Known rows, with every step that occurs:
dunog/besa/muba/zafosi/vego/geke/sike/fezil/veka: [353,146,-432,190,-257,-71,115,157,348,63,6,-684,-194,6,-377,144,-53,-136,142,98,297,-174,71,61,87,-14,-124,65,-35,87,-285,454,-128,263,64,-398,393,-316,-227,-104,215,-12,-309,-80,-234,-359,82,203,-185,-236,134,-64,-23,-93,133,-107,-278,-159,380]
fezil/sike/ribud/gumag/dunog/veka/geke/vego/zafosi: [335,323,-236,180,88,-250,8,-602,-141,277,-179,-47,-147,-381,117,-181,189,-46,-226,-66,60,131,393,86,-225,-270,46,-65,126,-172,-130,196,-155,-188,283,-195,376,-369,107,60,-319,267,-3,377,-76,149,342,-109,161,333,-195,-129,62,10,-80,163,33,-251,-72]
gumag/dunog/veka/sike: [86,-222,-88,87,144,-88,-105,134,-187,-132,46,384,-70,105,106,-47,-66,-180,217,-36,-141,-65,77,108,-250,-47,13,-19,-166,-134,152,-237,255,-611,-430,-213,-89,-127,136,-53,99,-365,-154,125,-693,-54,328,-526,438,-184,-23,-75,-161,89,357,112,-95,39,-305]
vupez/besa/ribud/muba/zafosi/vego/veka/dunog/fezil/sike: [-240,167,-150,71,-58,-75,113,-65,45,137,358,-226,-158,72,67,38,409,169,-66,-225,165,-45,50,174,-22,27,-179,341,278,207,-302,24,268,118,268,-234,341,525,14,301,-130,-111,242,-16,-255,289,-147,-110,335,232,-31,-144,-310,156,-172,312,37,-119,-31]
veka/dunog/geke/fezil/sike/ribud/gumag/besa/muba: [-539,-167,110,268,14,310,165,84,-111,15,557,32,0,-123,-40,-82,-104,-22,-104,-143,-9,-95,-326,-209,-121,119,361,-18,202,200,-30,-467,-111,254,46,-10,7,-152,-101,-340,225,-100,218,-304,239,240,68,-225,191,422,46,52,-291,71,-489,-27,96,40,-143]
vego/dunog/sike/fezil: [295,84,-123,19,58,-132,-320,-244,132,112,153,-130,-352,3,-277,314,136,-188,593,288,256,-198,134,-336,107,-119,84,-213,395,233,-23,386,-70,-144,200,-253,401,-22,52,142,-154,-233,-36,-234,-397,-220,-73,312,-404,325,-157,249,193,12,341,-544,110,-33,241]
sike/ribud/gumag/dunog/besa/fezil/veka/zafosi/muba: [-32,-346,207,207,-209,179,35,36,226,125,-28,-207,-231,-96,-230,-9,-328,-237,498,-86,-129,78,-144,158,-171,53,401,-331,394,57,-214,-494,287,136,-325,-164,-182,170,-624,-349,-95,88,-60,32,108,-153,57,-218,100,-346,-270,-230,-178,-301,20,337,-261,124,335]
muba/besa/sike/ribud/gumag/dunog: [-22,143,-136,122,111,82,-395,-196,-241,224,92,-89,-333,27,29,-74,108,145,186,122,-166,239,-171,29,98,-306,169,110,318,-98,433,-110,298,-382,-329,64,470,-250,-499,33,56,68,35,176,361,-100,289,-212,85,212,-233,-129,240,118,-163,-202,126,21,334]
besa/ribud/gumag/dunog/fezil/veka/zafosi/muba/vupez/vego: [100,-273,-93,-135,-133,275,-131,167,-418,191,-96,-166,16,376,211,-231,-89,281,173,-186,-93,-113,123,91,127,51,-98,417,231,65,-127,-431,446,-409,-256,130,58,197,-371,271,116,60,124,3,76,-433,-138,-184,120,-114,-4,24,-326,-303,178,532,-100,393,132]
veka/geke/fezil/vego/zafosi/muba/besa/sike: [-410,-81,241,241,258,206,187,-33,-52,-263,100,76,-55,0,202,231,82,24,-150,66,-167,-66,-60,110,88,-96,14,-5,-164,134,-21,121,162,-83,337,131,-499,165,300,-228,-194,24,0,-126,43,67,-85,115,-126,333,479,-289,-42,15,-483,-401,30,-212,229]
zafosi/vego/geke/dunog/fezil: [121,-53,215,-51,116,-360,-229,-80,173,362,-39,165,324,232,-94,350,7,-159,-59,-197,450,48,359,-424,228,159,-112,-67,309,176,-157,30,-303,-209,209,-73,-82,-72,271,370,-40,-75,116,-297,-88,-164,33,220,-77,-197,308,150,165,-47,378,-161,80,-128,247]
vego/dunog/besa/fezil: [42,-137,222,-141,-418,-154,296,-356,168,223,122,223,-139,86,-48,409,-309,-172,302,-130,159,146,2,-67,-190,-208,-102,-520,254,175,-297,-241,-142,-65,94,367,71,-180,28,210,-7,-209,27,-194,-400,243,-105,156,58,138,-323,-50,-240,58,127,-107,307,330,-165]
geke/sike/fezil/dunog/besa/ribud: [275,127,-145,-483,44,-324,-232,-359,5,-185,-101,-384,-145,233,-310,195,-175,141,181,-202,421,-234,233,-19,-11,60,-18,100,22,-100,-255,258,-314,225,149,397,388,-182,-70,-40,310,-168,-373,-287,-157,62,29,-177,121,85,-188,127,-16,235,-195,149,436,88,54]
besa/fezil/vego/veka/zafosi: [276,-230,427,32,-172,130,80,-142,-183,-299,-9,95,327,67,134,30,-315,148,-14,-9,-210,-357,-362,67,-532,13,-100,207,160,-231,34,-325,120,-4,188,186,-90,168,-269,196,89,385,100,175,-151,172,-133,-304,-4,-8,-105,93,-162,-176,58,35,12,-56,-297]
ribud/muba/vupez/vego/dunog/geke/fezil/veka: [70,-44,-68,390,-109,102,374,217,250,282,140,-344,-223,132,126,195,-302,-150,-69,40,113,133,122,-347,305,-112,-287,-157,14,226,-437,-135,-163,-78,-56,81,-72,100,-300,-137,-129,-451,211,-52,-190,-189,-86,304,94,-378,17,315,-12,-25,361,253,-138,418,89]
gumag/sike/fezil/vego: [317,-100,-278,55,-56,-51,-134,90,86,52,-41,-402,88,-51,-155,-349,-210,-195,72,17,-138,-396,-127,35,150,41,-137,516,-86,283,441,159,74,-225,-68,-92,537,-44,189,-7,-253,-37,-62,-94,-98,-535,-308,-129,-383,260,132,455,-15,-283,351,-300,11,85,65]
fezil/vego/veka/dunog/geke/sike/ribud/besa: [157,128,-319,-37,210,-233,-344,296,-250,297,129,12,-224,-188,316,30,98,-53,-91,58,-68,379,-116,7,247,-97,-269,-74,234,-172,-167,-43,-52,497,-161,112,268,238,-20,-374,17,516,151,226,121,-165,241,-97,301,-4,150,716,106,-29,-194,93,-23,130,39]
veka/zafosi/muba/besa: [-435,-239,482,102,40,218,-61,68,144,-242,-359,52,88,256,13,-103,55,-123,167,70,-36,175,-409,210,-55,139,-66,188,-173,-166,278,67,88,43,-52,29,-514,426,35,-66,-37,170,-9,40,580,2,27,64,-131,-290,-74,-284,226,-317,-95,165,-542,-239,184]
dunog/sike/ribud/besa/muba/zafosi/vego/veka/geke: [446,406,64,43,52,172,88,40,-143,-83,-69,446,200,94,272,70,116,169,7,-7,-20,-233,69,110,-254,-20,26,-335,138,-317,-74,39,40,296,96,-135,-166,-206,-138,-144,84,371,-114,-180,-242,470,192,41,11,21,182,-9,-188,28,-426,40,-101,-286,151]
zafosi/muba/vupez/besa/fezil/veka/sike/ribud: [-3,379,-210,175,263,-81,85,256,-127,40,306,-373,-224,98,-38,29,-360,100,5,-63,-141,-27,-146,64,-10,-129,-55,-23,127,-299,-272,23,25,227,-188,-150,-408,519,-279,-124,-98,-145,-46,36,-190,-168,-272,13,122,-15,-244,-36,-80,-203,10,-126,-248,6,-240]
fezil/dunog/geke/sike/besa/muba: [-323,111,-408,-28,-23,327,101,14,119,-19,20,177,170,24,-163,126,-42,-235,215,-247,81,58,-187,-192,-79,137,254,-268,41,86,-278,78,-581,114,255,38,-37,-238,178,-188,249,-78,153,-437,24,-176,-141,-10,-12,14,294,142,-10,193,-265,-278,248,-102,-31]
gumag/sike/besa/fezil/dunog/veka/zafosi: [191,-230,236,-176,-301,-166,-146,-193,68,-375,-301,392,194,-179,-88,-32,-387,-199,384,93,-345,-147,-22,282,-642,158,416,61,204,-36,-48,-239,-36,-258,48,-64,-68,92,-176,36,-93,-230,-178,-218,-508,30,-157,-400,182,-101,-148,156,130,-25,104,242,22,12,-257]
ribud/muba/besa/fezil/veka/zafosi/vego/geke: [98,-202,290,-252,-391,-234,103,228,95,-50,120,326,517,-155,-10,-32,11,49,-134,-2,140,248,-198,124,-97,17,-223,-87,-270,-165,178,-1,133,273,6,-114,-251,-13,-90,214,114,108,-116,32,71,134,33,447,-143,10,30,-437,95,-243,17,88,-237,-24,114]
gumag/besa/ribud/muba/zafosi/vego/dunog: [70,131,302,-334,37,-203,178,-84,230,-94,-19,309,130,-32,-317,20,521,382,-172,110,-18,328,-320,318,1,77,-411,-315,-181,-56,293,-34,-48,-55,14,251,-221,-106,-14,387,134,38,39,388,116,400,34,207,16,-370,-460,-285,203,274,84,5,461,294,-209]
vego/veka/sike/fezil/dunog/besa/ribud/muba/vupez: [61,154,-116,-381,-194,302,123,-118,12,-196,0,-391,29,552,-146,-8,-286,244,61,109,25,27,395,-316,105,-27,-340,220,-101,-251,-11,-61,-160,114,-169,112,-68,25,-241,189,202,-234,94,-287,-68,274,-192,-64,171,-187,-40,126,-24,-106,-37,-42,55,-65,3]
fezil/vego/dunog/veka: [114,-223,50,56,-446,-491,-7,-243,247,-51,-370,347,-98,-58,-129,11,74,51,-31,-239,-119,4,236,126,-115,-17,3,-282,-154,92,103,-158,-281,-489,-55,256,306,-108,64,126,-128,-187,-65,200,-432,-318,-66,-192,11,-308,-60,128,-165,164,329,241,250,392,-176]
vupez/muba/zafosi/vego/geke: [182,155,6,-178,-111,-187,-55,274,-253,80,-172,373,436,-44,95,-54,334,304,-328,-122,252,122,-73,136,92,-176,-359,45,-252,-52,276,372,96,31,16,-77,151,-324,257,388,100,112,-185,311,7,-34,128,315,-247,8,40,-432,161,-64,173,110,-247,-136,-38]
gumag/sike/ribud/muba/vupez/zafosi/vego: [253,-120,72,-500,82,69,-41,574,-117,-44,-97,-43,576,-96,-116,-150,-67,-79,417,96,-90,101,-339,293,-99,-104,-255,44,-153,-221,384,-34,254,-18,-138,-248,-102,104,-69,371,-124,-95,27,-28,-41,-130,-301,81,67,-313,-416,131,-21,-102,174,182,-375,-116,-80]
ribud/muba/zafosi/vego/dunog/besa/sike/fezil: [261,145,-166,-95,-59,-16,-151,-1,52,-163,169,-162,-314,1,-439,375,221,-23,402,257,202,-206,1,-81,31,26,120,-170,268,275,-58,325,112,58,145,-213,82,-145,61,47,63,-178,-155,-245,-435,-57,-24,135,-172,215,-65,-53,-45,88,78,-630,36,-115,243]
muba/besa/sike/ribud/gumag/dunog/veka/fezil: [-35,-117,223,256,80,-221,-184,97,-363,-83,350,91,-145,-148,260,19,-222,-116,-2,212,-375,-290,-209,375,-219,-105,202,-157,32,-210,-72,-291,86,-131,-205,-325,118,92,-108,-318,126,-279,-215,35,-344,248,120,-263,297,311,-41,-77,-141,179,-5,-71,-121,-80,-131]
gumag/sike/ribud/besa/muba: [-244,-32,-139,-131,-109,61,101,103,86,154,339,291,252,-81,103,-7,20,-80,265,-275,-164,255,-378,-46,208,-29,-156,-342,203,32,-102,-418,-41,172,35,274,8,88,91,-341,236,113,-25,-188,6,-161,256,-103,153,21,17,431,85,-489,-445,-241,-361,-7,-151]
zafosi/muba/vupez/vego/dunog/geke/sike: [-326,-466,-373,-95,275,137,-62,431,-180,86,52,-25,-98,-71,2,14,134,-252,20,-5,26,222,154,-70,102,-197,-158,-216,123,-21,-211,28,-435,15,-34,143,269,51,94,-144,97,-6,177,-34,131,-434,-57,194,-239,-218,153,354,113,387,134,144,264,161,95]
muba/besa/sike/fezil/vego/veka/geke/dunog: [393,52,-35,154,484,126,-255,-279,-175,-405,-210,-77,233,375,98,291,-378,-10,-349,377,13,-442,-7,-269,-58,276,-48,226,69,-356,42,444,-337,2,233,20,-378,-219,-79,-178,-60,72,-8,2,26,374,-12,-1,-212,165,634,312,337,159,-152,-460,365,-162,198]
ribud/muba/vupez/besa/fezil/dunog/geke/veka/sike: [-352,-192,-179,36,433,-27,199,250,-76,-410,300,157,-136,-13,333,-39,-285,-15,-197,223,-14,63,242,-139,-96,16,93,18,-296,53,-197,-250,291,-400,-303,-148,-524,390,276,-170,-130,-646,20,-214,-521,24,-191,-32,379,-132,-98,217,-57,318,409,-33,139,251,-521]
geke/sike/ribud/gumag/dunog/besa/muba/zafosi/vego: [44,138,10,-119,31,-4,3,480,102,71,-28,-144,175,-205,-271,43,315,-44,50,-87,-72,50,-266,578,80,16,-13,-196,-52,-13,87,100,83,66,-165,-62,7,-498,-184,81,325,241,-116,85,173,-16,44,-57,-24,-536,-149,-289,-261,370,-90,-65,-68,-31,8]
fezil/vego/geke/veka: [-31,-152,-210,129,129,-219,-81,-184,68,-68,-378,176,16,-264,313,-54,-11,225,-426,-161,228,175,176,-21,-17,-97,228,174,-489,-11,151,229,0,-275,75,103,462,-180,384,6,-72,-50,-133,101,17,-548,-177,180,-283,-41,8,201,-203,107,184,-52,294,16,-158]
sike/besa/fezil/vego/geke: [103,86,-215,-91,-349,-131,120,-158,-83,294,-36,300,220,-68,110,-58,-184,116,-383,-237,63,121,24,-175,5,-58,-80,187,-199,121,165,128,-147,87,87,169,227,-214,269,215,-90,139,58,43,37,-241,-220,283,-316,521,311,-201,-46,-178,28,-112,321,43,-36]
dunog/sike/ribud/besa/muba: [-288,42,-57,-82,-107,35,47,71,106,205,338,298,135,-79,145,210,53,-114,349,-294,-52,241,-215,-138,291,-72,-61,-477,296,88,-340,-352,-36,195,108,316,-94,84,22,-294,211,98,43,-270,-99,-207,195,-14,160,0,71,411,-83,-355,-451,-238,-331,35,-99]
vego/geke/dunog/veka: [83,-310,-80,27,-155,-399,-273,-104,46,-21,-407,314,201,79,-16,182,-131,-159,-156,-113,-54,-84,464,-284,-52,140,184,-87,-141,-189,-29,69,-477,-235,-6,117,184,-277,161,18,25,-212,-161,185,-312,-196,155,-160,17,-248,292,170,141,68,260,99,-67,15,-158]
muba/zafosi/vego/veka/dunog/sike/ribud/besa/fezil: [-24,161,218,-7,-109,-199,168,119,-69,385,505,128,-112,-177,300,238,-39,-45,137,176,-316,81,-190,195,149,-126,-161,-352,315,-24,-329,-168,297,324,53,73,-74,152,-36,59,-65,299,82,93,-224,478,-70,225,301,180,-131,32,-78,1,-102,-276,-20,247,-279]
sike/ribud/besa/muba/zafosi/vego/geke/veka/dunog/fezil: [13,275,193,140,120,-303,-88,-27,37,544,66,268,-111,-63,277,233,202,134,-49,-215,319,126,121,281,176,133,145,-194,404,288,-246,-182,145,-72,230,-283,26,-5,201,32,96,217,52,-304,-126,-92,21,92,293,-184,17,-29,-250,184,49,13,114,-34,192]
sike/fezil/vego/geke/veka/dunog/besa/ribud/muba/zafosi: [48,532,-125,-29,-83,182,180,-135,11,228,-302,-117,-351,-5,143,-88,141,170,-413,29,-153,-97,134,308,314,92,104,398,-94,170,-55,108,127,215,27,353,75,-169,12,-191,281,127,-137,158,183,71,105,-97,15,-153,-61,-159,-9,174,-150,202,-4,-50,-181]
geke/sike/ribud/gumag/besa: [-90,-38,45,76,68,115,-398,20,-233,9,14,-116,-146,-65,-59,-374,107,3,-150,124,2,114,-74,-236,-235,-109,297,473,-30,-200,423,-168,-68,237,-288,26,424,-152,-55,36,118,163,164,100,532,58,197,-370,102,287,-154,277,5,-91,-149,122,-2,-195,-111]
vupez/ribud/besa/fezil/dunog/veka/geke/vego/zafosi/muba: [-148,-275,95,167,9,-148,296,-309,236,182,-151,329,-50,-311,207,-182,47,-255,-8,-79,54,122,243,105,-50,168,22,-550,47,234,-264,-89,10,46,125,-154,-269,-50,361,-142,-413,52,86,336,-16,172,194,-34,258,-149,-54,-250,65,-197,199,411,-190,99,106]
zafosi/muba/vupez/vego: [-8,-301,-174,-131,-9,428,-130,328,-423,144,-241,25,257,445,432,-207,-7,121,184,-248,-52,-39,22,6,196,-40,-296,223,-68,-49,20,-107,179,-320,-108,188,16,142,55,373,-45,-29,261,147,65,-479,-309,-35,-64,-79,0,102,-365,-348,295,362,-284,308,-116]
veka/geke/sike/fezil/vego/zafosi/muba: [48,-260,-121,152,145,187,92,-85,228,157,-156,-183,-154,-135,16,-271,149,-268,7,-88,-98,-136,117,143,214,-26,-24,-312,-179,156,-16,50,-77,172,83,-317,84,-16,351,-318,-237,391,37,230,223,-237,48,-45,-275,4,218,-266,-72,-296,107,141,-77,-108,223]
gumag/dunog/fezil/vego/geke/veka/zafosi/muba: [-225,-565,212,119,146,135,-45,-33,203,54,-249,267,-34,-237,-56,-100,-60,-55,182,-202,-10,145,-56,148,-185,209,454,-140,152,168,11,-348,297,-184,-183,-238,-154,172,-13,-210,-74,128,-12,-63,156,-463,-37,-128,-115,-369,-64,-178,-263,-136,152,274,-31,-49,278]
ribud/gumag/dunog/sike: [-35,-43,-36,82,-2,125,-310,-100,-4,488,36,98,-193,-85,177,177,146,-320,604,70,-86,168,492,-305,133,-424,259,-99,373,221,79,-242,346,-575,-178,93,566,-267,-286,154,-163,-205,141,-101,-248,-253,197,-118,7,102,-50,282,-34,202,113,-87,41,66,340]
veka/fezil/dunog/geke/sike/besa/ribud/muba: [-134,138,-163,-275,-49,145,-19,64,26,66,208,33,-18,-22,45,-152,-42,-312,47,-54,-68,49,-42,-175,234,86,110,-120,-121,-141,-305,-164,-324,469,-44,253,-77,256,9,-365,228,-262,132,-251,110,310,0,-32,303,48,41,293,150,103,-138,139,121,91,-174]
vego/zafosi/muba/besa/fezil/dunog/sike/ribud/gumag: [-132,278,276,231,-272,-229,-179,-265,132,109,215,-400,-438,-239,89,-119,-23,-140,1,113,-104,51,268,-91,399,-341,331,-176,108,139,-12,-59,29,83,-17,209,95,198,-407,-119,-403,34,102,71,482,152,-36,132,-191,354,-57,-36,303,-45,-172,-31,129,228,90]
geke/vego/zafosi/muba/besa: [-434,-17,336,200,97,82,129,-150,200,31,-378,-79,25,124,29,-166,292,-104,-106,3,78,293,-97,35,89,38,-242,112,-387,-147,242,299,-101,-16,139,4,-392,239,373,86,-197,282,68,286,660,74,132,234,-122,-148,-57,-392,249,-250,-15,52,-479,-273,140]
gumag/sike/fezil/dunog/geke: [-86,52,-185,-3,138,-168,-84,206,73,-125,102,-134,-27,75,-199,-179,-149,-150,290,190,94,-258,503,-500,141,11,108,-77,200,428,83,106,-218,-184,44,-187,364,93,30,16,-444,-535,-163,-445,-315,-261,-152,240,-140,210,-176,302,566,131,498,-29,22,261,169]
geke/vego/zafosi/muba/vupez/besa/fezil/sike/ribud/gumag: [-216,78,-305,231,-172,-171,-73,-166,-98,150,398,-668,-337,-205,27,-209,-34,75,-232,-19,-28,193,38,-56,121,-249,140,121,262,-30,-128,-125,85,139,-104,-28,295,332,-297,-30,-403,58,255,326,429,58,-162,-23,63,359,-255,-26,90,-153,-127,-2,-4,21,-155]
geke/fezil/dunog/sike/ribud/muba/besa: [-351,332,470,90,-43,101,-70,-104,321,-24,-125,25,-191,-39,159,16,-16,-334,-33,85,38,321,-157,-109,376,-95,-4,86,-183,-115,73,401,-267,266,38,365,-521,394,-129,-128,-82,-274,217,-302,599,218,-51,328,-195,10,69,176,239,36,-325,46,-333,-43,133]

Rows:
[381,-30,-243,-354,-206,4,-267,-246,122,-113,-465,-124,-200,137,-180,186,-259,-93,249,-94,593,134,547,-204,-96,57,68,-33,44,207,-147,441,-321,93,-69,-31,180,-336,-105,114,-36,-330,-65,-369,-136,-277,-91,-9,-199,89,124,103,-255,186,79,399,262,136,492] -> zafosi/muba/vupez/vego/geke/sike/fezil/dunog/besa
[135,-43,21,-414,-35,-81,9,262,-378,-134,177,332,469,-147,-88,-127,-31,371,-264,7,205,190,-170,-43,-252,-21,-70,150,-258,-174,437,-49,160,183,-146,-229,-211,-185,16,266,159,79,-70,53,147,12,65,189,-81,329,-6,-392,18,-99,-177,153,33,-207,-38] -> veka/sike/ribud/gumag/besa/muba/vupez/zafosi/vego/geke
[-45,492,-58,64,-174,255,409,-204,197,79,-285,-40,-192,133,-181,182,99,165,-146,-105,-99,-129,-69,255,115,60,-80,63,148,415,-121,93,-121,-85,188,370,-75,-370,24,14,261,90,-120,4,-18,-145,47,-87,-224,-238,-54,-219,-65,100,-163,-77,-3,-76,-155] -> sike/fezil/vego/dunog/besa/muba/zafosi
[6,-325,118,-109,-225,90,-50,79,-253,-158,108,-75,189,-43,48,-580,72,51,-34,68,-418,-180,-93,18,-198,-22,67,591,-172,-117,591,-501,351,-184,-210,294,340,343,-109,-145,41,138,-163,207,393,222,279,-334,-121,308,12,272,388,-358,-223,135,-69,22,-54] -> vupez/vego/veka/zafosi/muba/besa/ribud/gumag/sike
[396,306,50,-22,213,-147,-121,-249,232,-597,126,-309,-9,171,-94,-69,-87,203,41,357,268,-353,-36,44,89,164,-248,13,-178,54,214,661,-12,-174,107,-384,-189,-86,-116,313,-289,-410,-90,63,-241,363,-199,59,-43,68,-122,-258,399,235,421,-161,334,160,-42] -> muba/zafosi/vego/veka/sike/fezil/dunog
[-267,-117,182,167,-48,-310,-11,-42,-130,-165,215,-510,-303,-45,114,-352,34,173,-509,134,-132,-224,95,94,317,-1,159,250,-392,99,76,-426,224,5,-176,231,186,252,2,-416,-17,196,-174,230,547,191,128,-69,85,173,-4,-74,217,0,-65,142,233,248,-130] -> dunog/geke/veka/fezil/vego/zafosi/muba/besa/ribud/gumag
[114,-116,-122,-367,-35,104,-30,302,-82,-20,-18,-79,320,-11,-308,31,44,53,455,63,128,161,-309,243,-218,43,-44,136,72,108,184,-57,383,-261,-148,-533,33,-96,-88,493,-76,-64,151,-196,-87,-134,-281,5,218,-176,-202,-161,-223,101,89,168,22,-146,147] -> ribud/gumag/dunog/fezil/sike/besa/muba/vupez/zafosi/vego
[240,36,101,-215,102,154,80,-136,-179,-464,-37,114,107,111,54,631,-308,213,209,66,277,-81,321,-127,-409,-133,78,-176,128,82,-217,125,75,-145,298,76,-298,-252,-129,156,-145,-403,-26,-432,-649,225,-212,-85,182,220,200,13,-349,452,-371,-117,416,-124,293] -> muba/vupez/zafosi/vego/veka/geke/fezil/dunog/besa/sike
[-352,-149,475,169,2,38,-5,-46,271,-132,-363,-14,54,241,-125,42,-54,-99,-61,97,95,208,-127,2,19,256,-39,271,-75,-67,82,133,-37,76,3,-46,-635,418,-61,-59,-44,137,-48,-61,559,-43,93,234,-199,-301,233,-273,355,-303,-90,171,-412,-239,425] -> vego/geke/dunog/fezil/veka/zafosi/muba/besa
[11,244,86,-94,-2,-91,170,429,239,-278,-130,140,390,-45,-236,4,272,30,24,-28,-132,-106,-197,542,-33,295,-47,-174,-399,55,78,221,69,-163,-33,-258,-470,-303,155,256,66,-81,-135,58,-263,154,-196,-36,155,-571,-22,-447,-159,309,178,-84,-20,50,-302] -> fezil/dunog/veka/sike/besa/muba/zafosi/vego
[196,129,-188,-340,309,-89,-166,70,-2,50,-228,146,531,5,-208,141,-1,-70,-451,190,-129,161,31,-217,148,343,-83,218,-230,-269,160,328,-393,182,51,161,-283,-274,150,49,140,23,-51,280,267,240,94,182,-188,-118,404,124,588,119,-48,-307,319,-96,-83] -> gumag/sike/besa/ribud/muba/zafosi/vego/geke/dunog
[435,71,-13,180,453,122,-336,-246,-381,-464,-269,-11,198,336,133,253,-385,25,-383,371,99,-517,-100,-259,-39,163,-99,298,123,-338,-19,539,-262,-50,173,4,-356,-205,-56,-200,-22,3,-45,-11,-38,397,37,-48,-213,237,704,422,334,162,-121,-362,250,-111,190] -> vupez/muba/besa/sike/fezil/vego/veka/geke/dunog
[355,-91,-232,122,201,244,-158,123,-313,-284,291,-285,-190,363,-118,-83,-49,86,195,258,163,-513,-154,-288,-88,151,-133,227,-36,-129,156,291,175,-33,-149,-563,-61,154,157,78,75,-21,-2,60,-248,38,-8,-46,-149,289,55,-81,-74,-258,425,-366,-136,-134,-58] -> zafosi/muba/vupez/vego/veka/sike/fezil
[-146,102,-99,34,211,-201,-46,104,45,-141,-165,250,-7,-467,146,69,290,265,-355,-39,89,245,111,143,25,-104,393,-87,-417,-137,26,336,97,13,120,6,129,-100,262,-5,57,-48,-213,54,18,-269,-130,363,-239,-137,-106,-47,-164,267,-72,-270,123,-124,-183] -> besa/sike/ribud/muba/zafosi/vego/geke/veka
[-127,-119,-219,-430,247,-49,39,-64,-349,-154,86,-176,183,530,8,13,31,775,-209,-174,-96,-219,-27,-111,-309,197,-251,362,29,-413,-84,-399,121,128,16,260,-17,558,39,178,385,222,-88,212,18,84,-118,-290,362,-89,-363,-152,4,-90,-122,163,-95,-167,-314] -> vego/veka/zafosi/muba/vupez/besa/ribud
[-61,-218,-11,215,-5,134,48,-158,279,358,-67,-233,-321,-212,-93,-242,266,-213,157,-24,-213,-31,325,-92,333,-96,125,-271,-78,405,109,-185,223,-134,-91,-268,225,-20,145,-133,-348,306,115,323,225,-307,118,-82,-230,73,92,-294,-71,-252,227,67,-37,95,316] -> ribud/gumag/dunog/sike/fezil/vego/zafosi/muba
[207,297,81,179,-58,-57,402,-528,101,308,-132,-45,89,-149,307,-137,37,-193,-266,40,99,145,251,0,-49,-208,-318,-115,-119,-177,-233,128,-159,-34,442,-23,-177,-184,266,82,-262,259,77,255,20,380,256,219,192,146,-111,-175,181,-233,38,56,-270,-208,-107] -> ribud/muba/besa/fezil/veka/geke/vego/zafosi
[-475,-181,46,53,-109,163,173,47,-16,-82,349,117,54,-196,-252,-214,5,59,-232,-180,-84,-14,-217,-207,-98,63,251,-42,63,159,96,-478,-281,150,-42,281,21,-196,-87,-253,329,91,145,-256,369,-81,72,-172,-70,230,116,198,-173,91,-425,-87,285,144,-106] -> fezil/vego/dunog/geke/sike/ribud/gumag/besa/muba
[107,-9,332,-15,-435,104,360,-13,31,341,168,100,-12,89,198,271,-236,-210,174,-49,-20,-103,-21,163,-160,-53,-50,-365,130,51,-239,-292,112,207,62,118,-72,-251,-88,140,115,61,121,-50,-312,632,-95,-19,328,16,-186,-249,-504,218,77,18,52,250,-162] -> ribud/muba/zafosi/vego/veka/dunog/besa/fezil
[253,369,77,-63,-147,174,243,167,-19,-77,-129,42,308,127,-201,-149,492,334,-204,-2,-232,-186,-62,-119,-304,104,-180,179,-443,-393,347,137,-38,232,63,-7,131,-14,106,416,230,445,31,398,98,557,70,-36,-15,-198,-53,-164,-48,79,-20,-181,-31,-268,-219] -> gumag/sike/besa/ribud/muba/zafosi/vego/veka
[-426,501,-147,169,249,180,359,227,-34,18,11,152,-222,-55,171,49,201,160,-256,29,-343,75,-83,237,271,22,31,38,80,233,-297,-94,142,8,13,272,-297,31,187,-301,226,119,-179,48,-23,-137,227,-43,119,-343,-63,9,175,19,-243,-92,-309,-122,-483] -> dunog/geke/veka/sike/ribud/besa/muba/zafosi
[-212,-572,157,172,218,68,-29,106,218,-235,-157,42,-162,-244,-249,-68,-84,-97,239,39,-45,-43,-171,117,-155,285,453,-299,133,205,-57,-243,157,-56,-129,-250,-245,331,-27,-376,-200,32,-62,-23,70,-405,-193,8,-217,-381,-211,2,-90,-48,300,104,52,160,126] -> sike/fezil/vego/dunog/geke/veka/zafosi/muba
[-305,238,258,54,-113,81,-109,41,73,-50,-212,212,-222,61,31,-213,116,-226,0,44,-171,293,-218,71,141,-55,14,220,-260,-306,296,149,-48,76,-296,184,-394,324,-101,-141,166,-90,28,-99,435,98,227,2,34,-95,-19,-21,137,-89,-239,119,-518,-115,39] -> gumag/dunog/veka/sike/ribud/muba/besa
[276,-25,-218,240,3,133,3,-34,-156,-23,24,-262,-126,92,-148,-132,71,193,-215,22,-17,-440,77,-448,-194,-26,-123,287,-68,-114,261,224,-175,23,-3,-112,615,-124,-25,169,99,398,128,187,34,-105,4,-99,-285,209,202,190,-181,194,219,-217,221,-62,148] -> gumag/dunog/geke/sike/fezil/vego/veka
[-378,-97,-79,30,106,82,227,10,134,-83,406,-107,-105,-335,-98,45,180,-32,-370,-74,108,233,-273,29,23,-12,-79,358,-164,135,-158,396,-15,434,111,-38,188,84,178,-13,-28,-363,134,4,110,368,-41,164,-83,391,100,-170,-179,104,-447,200,143,-211,-238] -> gumag/besa/ribud/muba/zafosi/vego/geke/fezil/sike
